Each row is followed by one of two labels, saying whether the row has a hidden trait. Each part has a new trait and two new labels.
(in the rows, 128 means zero)
[ 94 106 120 129 124  89 102 112 105 131 150 114 123 132  57  76 108  80
 136 116 117 154 111 117 103 136 115 151]  razi
[140 111 132 116 132  62 160 118 135 131 136 127 174 129  69 116 135 142
 112 126  82 122 136 138  69 144 134 171]  razi
[139 122 125 142 141  92 148 116  89 139 129 115 118  75  86 101 114  91
 130 118 131 152 116 132 104 132 144 139]  razi
[114 147 109 151 127 117 102 120  89 134 130 122 117 100 115 164 112  93
 129 101 187 139 113 119 240 129 138 102]  razi
[139 157 121 130 130 133 134 131 149 125 112 150 148 147 168 246 154 186
 107 118 167  82 141 135 215 131 142 103]  razi
[132 126 117 129 132  67 145 113 108 133 143 125 225 131  87 141 125 114
 105 108 113 123 137 112 126 146 144 159]  razi
[163 134 128 136 132  85 188 127 104 137 131 128 196 100 120 173 126 100
 106 138 106 136 141 119 102 137 155 169]  razi
[148 161 123 131  89 108 147 155 101 120 144 126 219 133 166 195 104  84
  97 136 113 154 149  87 220 137 135 182]  razi
[136 141 129 133 115 139 100 145 118 124 120 120  24  82 126  80 117 151
 143 108 153 145 114 148 205 125 119  98]  razi
[130 135 129 132 117 136 101 142 127 125 118 124   5  88 115 106 122 148
 144 120 153 141 108 152 186 124 115 108]  lobav
[ 94 118 112 142 138  92 126 100 104 139 137 128 128 138  70 191 124  76
 126 129 153 129 109 120 121 135 132 151]  lobav
[132 105 138 121 153 136 104 116 141 130 117 121  54  94  92   1 140 191
 154  95 130 121 116 164  75 126 124  74]  razi
[110 146 108 150 121 114  97 124  90 131 132 123 110 104 113 175 110  95
 124 101 189 140 112 117 255 131 133 108]  lobav
[141 126 132 110 114  81 130 134 154 120 134 133 144 141  97 129 139 179
 110 117  91 112 142 139 136 143 122 159]  razi
[152 147 112 153 156  87 133 109  72 141 121 115 207  57 108 103 122 143
 115  55 178 124 129 127 228 140 169  71]  lobav
[ 83 111 122 120 129 125  55 113 143 123 137 123  78 147  76  55 127 158
 148  93 149 121 109 139 146 131 102  94]  lobav
